Below are the code and all the weights of a small trained network. Each question names an input and a target symbol and asks about switching units off, where a switched-off unit gives its printed mean instead of its output.

import numpy as np


def w(rows, s, z=0):
    codes = np.array(rows[::2]) - 128.0
    scale = np.full(codes.shape[1], s)
    scale[-1] = z or s
    return codes * scale


def f(y):
    return y / 2 * (1 + np.tanh(0.7978845608 * (y + 0.044715 * y**3)))


def softmax(a):
    e = np.exp(a - a.max(-1, keepdims=True))
    return e / e.sum(-1, keepdims=True)


def log_softmax(a):
    a = a - a.max(-1, keepdims=True)
    return a - np.log(np.exp(a).sum(-1, keepdims=True))


def net(x, mask):
    ids = ['βδζηθμστφψω'.index(c) for c in x.split()]
    T = len(ids)
    res = E[ids] + P[:T]
    r = res
    for j in range(2):
        rows = slice(4 * j, 4 * j + 4)
        q, k, v = (r @ M[0][rows].T for M in (Q, K, V))
        z = softmax(np.where(np.tri(T) > 0, q @ k.T / 4**0.5, -1e9)) @ v
        o = O[0][rows]
        res = res + np.where(mask[j], z, o[:, -1]) @ o[:, :-1]
    y = f(res @ A[0][:, :-1].T + A[0][:, -1])
    res = res + np.where(mask[2:6], y, B[0][:, -1]) @ B[0][:, :-1]
    return log_softmax(res[-1] @ U[:, :-1].T + U[:, -1])


Q, K, V, O, A, B = {}, {}, {}, {}, {}, {}
E = w([
[125,190,143,139,163],'β',
[37,146,120,123,160],'δ',
[78,84,120,185,179],'ζ',
[103,96,17,91,110],'η',
[151,81,191,174,174],'θ',
[186,113,141,92,146],'μ',
[124,118,142,144,162],'σ',
[107,117,136,73,207],'τ',
[171,123,142,198,116],'φ',
[143,7,138,121,179],'ψ',
[99,144,119,181,138],'ω',
],0.014)
P = w([
[129,135,18,150,57],'0',
[147,148,173,130,221],'1',
[153,147,188,122,219],'2',
[153,151,176,122,224],'3',
[131,162,174,116,226],'4',
[139,147,166,126,240],'5',
[146,155,169,127,241],'6',
[155,162,169,108,251],'7',
[141,153,167,129,232],'8',
[138,152,163,130,246],'9',
[139,151,164,132,253],'10',
[141,151,160,137,254],'11',
[145,151,161,143,255],'12',
[149,147,164,162,252],'13',
],0.0072)
Q[0] = w([
[87,143,95,101,4],'head 0',
[122,127,141,137,204],'head 0',
[128,108,76,112,62],'head 0',
[123,140,97,99,73],'head 0',
[118,96,155,104,25],'head 1',
[142,84,147,123,68],'head 1',
[141,148,104,108,130],'head 1',
[121,120,160,162,89],'head 1',
],0.014)
K[0] = w([
[134,133,251,150,172],'head 0',
[136,122,116,81,66],'head 0',
[125,146,197,149,149],'head 0',
[148,135,154,123,182],'head 0',
[128,158,198,104,197],'head 1',
[111,152,206,128,181],'head 1',
[97,123,104,110,146],'head 1',
[137,103,212,144,167],'head 1',
],0.014)
V[0] = w([
[141,248,149,34,134],'head 0',
[74,136,134,95,225],'head 0',
[1,212,74,192,108],'head 0',
[246,211,158,221,108],'head 0',
[224,95,170,102,93],'head 1',
[85,54,153,181,195],'head 1',
[128,175,240,131,187],'head 1',
[126,101,104,31,126],'head 1',
],0.01)
O[0] = w([
[113,141,200,249,210,110],'head 0',
[77,135,102,136,157,160],'head 0',
[55,62,166,152,95,253],'head 0',
[136,171,227,86,117,113],'head 0',
[181,158,117,118,131,37],'head 1',
[100,143,87,81,114,141],'head 1',
[93,196,137,110,165,38],'head 1',
[160,99,99,156,158,113],'head 1',
],0.015,0.0044)
A[0] = w([
[191,41,143,178,129,175],'neuron 0',
[172,123,38,92,118,104],'neuron 1',
[205,171,1,148,131,4],'neuron 2',
[187,86,40,116,66,182],'neuron 3',
],0.0076,0.004)
B[0] = w([
[155,203,145,135,141,238],'neuron 0',
[147,147,196,109,199,219],'neuron 1',
[131,2,235,130,140,200],'neuron 2',
[55,151,159,79,222,255],'neuron 3',
],0.0078,0.0058)
U = w([
[97,164,207,175,142,122],'β',
[115,69,110,170,89,103],'δ',
[82,126,104,95,101,104],'ζ',
[150,107,131,137,125,76],'η',
[121,253,111,92,159,166],'θ',
[232,152,138,158,142,173],'μ',
[141,124,128,131,101,144],'σ',
[128,163,55,179,220,165],'τ',
[196,94,159,116,57,175],'φ',
[144,111,152,112,156,1],'ψ',
[147,55,150,139,53,108],'ω',
],0.006,0.0051)

Each question gives the input, a string of symbols that net reads in full, and the target symbol t.
The units are the heads (4 rows each of Q, K, V and O) and the neurons (one row each of A and B). Each row of codes is followed by its name. A weight is (code - 128) times the scale printed after its matrix; where a second scale follows, it is the last column's (O, A, B and U).
mask holds one flag per unit, heads first, then neurons. A switched-off unit (its flag False) gives its mean, the last column of its rows in O or B, instead of its output. The means were averaged over made-up inputs and are rounded, as every weight is.
A unit's drop is (log p(t) with every unit on - log p(t) with that unit switched off) / (log p(t) with every unit on - log p(t) with every unit switched off).
The circuit of an input: a set's keep is (log p(t) with only the set's units on - log p(t) with every unit switched off) / (log p(t) with every unit on - log p(t) with every unit switched off). Starting from all 6 units, units are removed one at a time, each time the one whose removal leaves the highest keep (on an exact tie, the one counted first), for as long as the keep stays at least 0.8.
circuit, biggest first: the units of the circuit, biggest drop first
most important unit: the unit with the biggest drop
k most important neurons: the k neurons with the biggest drops, biggest first
which heads matter: for each layer, one digit per head in row order, 1 if its drop is at least 0.15 and else 0, layers parted by /
drop of u: that unit's drop, to one decimal
input θ β δ, target θ: which heads matter -> 11
input θ ω β θ φ β μ, target θ: which heads matter -> 11
input δ β φ φ ζ δ θ β θ, target δ: which heads matter -> 10
input ψ β β τ τ φ, target ψ: 2 most important neurons -> [neuron 2; neuron 3]
input δ θ φ β β σ τ μ, target δ: most important unit -> head 0
input ω φ θ, target ω: 2 most important neurons -> [neuron 3; neuron 1]
input ψ β β ζ β β τ β β τ β τ τ ζ, target ψ: 3 most important neurons -> [neuron 2; neuron 3; neuron 1]
input ψ θ μ μ μ β τ θ β β θ, target ψ: 3 most important neurons -> [neuron 2; neuron 3; neuron 1]
input φ β τ φ η σ ψ β β μ β τ ψ, target τ: circuit, biggest first -> [head 0; neuron 2]
input μ δ ψ ψ μ, target μ: which heads matter -> 11
input φ τ τ, target φ: which heads matter -> 10
input τ β δ β, target τ: which heads matter -> 10
input β τ β β β δ β τ μ τ, target β: which heads matter -> 11
input τ τ β β μ β δ, target τ: circuit, biggest first -> [head 0]
input θ β β β β ω ω β τ τ, target θ: circuit, biggest first -> [head 0; head 1]
input ζ τ β σ φ τ β θ β τ θ θ ζ, target ζ: drop of head 1 -> 0.2
input β β θ φ, target β: drop of head 0 -> 1.1
input δ τ β ω θ θ θ δ ζ τ τ τ β, target δ: drop of head 0 -> 0.5
